Below are the code and all the weights of a small trained network. Each question names an input and a class and asks about switching units off, where a switched-off unit gives its printed mean instead of its output.

import numpy as np


def w(rows, s, z=0):
    codes = np.array(rows[::2]) - 128.0
    scale = np.full(codes.shape[1], s)
    scale[-1] = z or s
    return codes * scale


def norm(h):
    return h / np.sqrt((h * h).mean(-1, keepdims=True) + 1e-5)


def f(y):
    return y / 2 * (1 + np.tanh(0.7978845608 * (y + 0.044715 * y**3)))


def log_softmax(a):
    a = a - a.max(-1, keepdims=True)
    return a - np.log(np.exp(a).sum(-1, keepdims=True))


def net(x, mask):
    res = np.array(x, float).reshape(1, 7) / 4 @ E
    u = 0
    for l in range(2):
        y = f(norm(res) @ A[l][:, :-1].T + A[l][:, -1])
        res = res + np.where(mask[u : u + 10], y, B[l][:, -1]) @ B[l][:, :-1]
        u += 10
    return log_softmax(norm(res)[-1] @ U[:, :-1].T + U[:, -1])


A, B = {}, {}
E = w([
[86,146,143,196,174],'x0',
[100,64,28,140,102],'x1',
[114,63,97,247,197],'x2',
[118,249,3,96,167],'x3',
[60,145,121,181,122],'x4',
[159,151,161,181,31],'x5',
[13,104,161,144,45],'x6',
],0.006)
A[0] = w([
[32,134,189,31,95,212],'L0N1',
[46,165,89,141,232,115],'L0N2',
[99,183,240,149,193,253],'L0N3',
[114,255,112,216,63,111],'L0N4',
[210,241,147,108,120,70],'L0N5',
[195,124,106,80,172,107],'L0N6',
[215,87,209,254,165,181],'L0N7',
[205,135,173,26,56,174],'L0N8',
[203,122,105,59,138,80],'L0N9',
[82,98,75,142,197,135],'L0N10',
],0.0079,0.004)
B[0] = w([
[161,125,62,149,83,221],'L0N1',
[108,45,2,64,84,209],'L0N2',
[225,59,79,145,47,239],'L0N3',
[230,136,188,203,159,201],'L0N4',
[129,188,143,165,243,175],'L0N5',
[189,233,161,91,158,165],'L0N6',
[212,99,240,137,120,255],'L0N7',
[63,102,31,185,145,233],'L0N8',
[127,212,25,124,167,159],'L0N9',
[54,65,220,176,78,185],'L0N10',
],0.0068,0.0051)
A[1] = w([
[59,254,127,230,70,252],'L1N1',
[101,106,190,13,10,150],'L1N2',
[147,191,81,88,86,140],'L1N3',
[46,180,33,141,188,118],'L1N4',
[123,130,173,52,70,46],'L1N5',
[113,121,127,72,58,73],'L1N6',
[27,117,119,121,113,49],'L1N7',
[165,132,119,114,31,138],'L1N8',
[160,211,74,57,161,40],'L1N9',
[138,116,139,155,235,200],'L1N10',
],0.0091,0.0027)
B[1] = w([
[217,26,162,91,148,246],'L1N1',
[124,77,58,21,62,179],'L1N2',
[203,185,105,180,148,202],'L1N3',
[104,115,128,108,63,253],'L1N4',
[122,131,81,157,128,110],'L1N5',
[40,133,102,184,100,140],'L1N6',
[25,81,107,208,178,149],'L1N7',
[127,57,91,115,122,207],'L1N8',
[74,168,193,78,131,220],'L1N9',
[95,78,158,90,3,195],'L1N10',
],0.0076,0.0042)
U = w([
[215,92,251,126,121,186],'0',
[81,50,47,64,28,207],'1',
[144,254,77,29,164,124],'2',
[7,83,137,177,159,2],'3',
],0.012,0.0037)

Each question gives the input, the list of numbers given to net, and the class t.
The units are the neurons (one row each of A and B). Each row of codes is followed by its name. A weight is (code - 128) times the scale printed after its matrix; where a second scale follows, it is the last column's (A, B and U).
mask holds one flag per neuron, layer by layer. A switched-off neuron (its flag False) gives its mean, the last column of its row in B, instead of its output. The means were averaged over made-up inputs and are rounded, as every weight is.
A unit's drop is (log p(t) with every unit on - log p(t) with that unit switched off) / (log p(t) with every unit on - log p(t) with every unit switched off).
The circuit of an input: a set's keep is (log p(t) with only the set's units on - log p(t) with every unit switched off) / (log p(t) with every unit on - log p(t) with every unit switched off). Starting from the 12 units with the biggest drops (on a tie, the unit counted first), units are removed one at a time, each time the one whose removal leaves the highest keep (on an exact tie, the one counted first), for as long as the keep stays at least 0.8.
circuit, biggest first: the units of the circuit, biggest drop first
unit that matters most: the unit with the biggest drop
k most important neurons: the k neurons with the biggest drops, biggest first
top k neurons in layer l: the k neurons of layer l with the biggest drops, biggest first
drop when u is switched off: that unit's drop, to one decimal
input [-3,-8,-1,7,0,7,5], class 0: unit that matters most	L1N1
input [-1,8,3,7,3,8,-2], class 0: circuit, biggest first	L0N4, L1N1, L0N8
input [-1,7,4,3,2,1,-3], class 3: circuit, biggest first	L0N10, L0N3
input [-2,-3,1,4,-8,5,3], class 2: circuit, biggest first	L0N7, L0N5
input [1,-8,-4,0,6,-7,-3], class 2: top 2 neurons in layer 1	L1N1, L1N9
input [0,6,5,5,5,0,1], class 3: 2 most important neurons	L0N10, L1N7
input [-7,3,-5,-8,-1,-3,-6], class 2: 2 most important neurons	L0N9, L0N6
input [5,2,3,8,6,-3,-8], class 1: circuit, biggest first	L1N4, L1N10
input [6,7,6,-3,-1,2,2], class 0: top 2 neurons in layer 0	L0N7, L0N8
input [0,2,1,4,-2,6,7], class 0: top 2 neurons in layer 0	L0N4, L0N2
input [1,0,-6,-1,-2,-6,1], class 2: top 2 neurons in layer 1	L1N3, L1N10
input [2,-8,-3,-8,-4,5,8], class 1: drop when L1N2 is switched off	0.4
input [0,-4,-7,-5,3,-6,-7], class 2: drop when L1N5 is switched off	0.0
input [7,-5,-3,2,4,-7,-1], class 1: circuit, biggest first	L0N2
input [4,-6,-7,-5,-4,4,8], class 1: drop when L1N2 is switched off	0.1
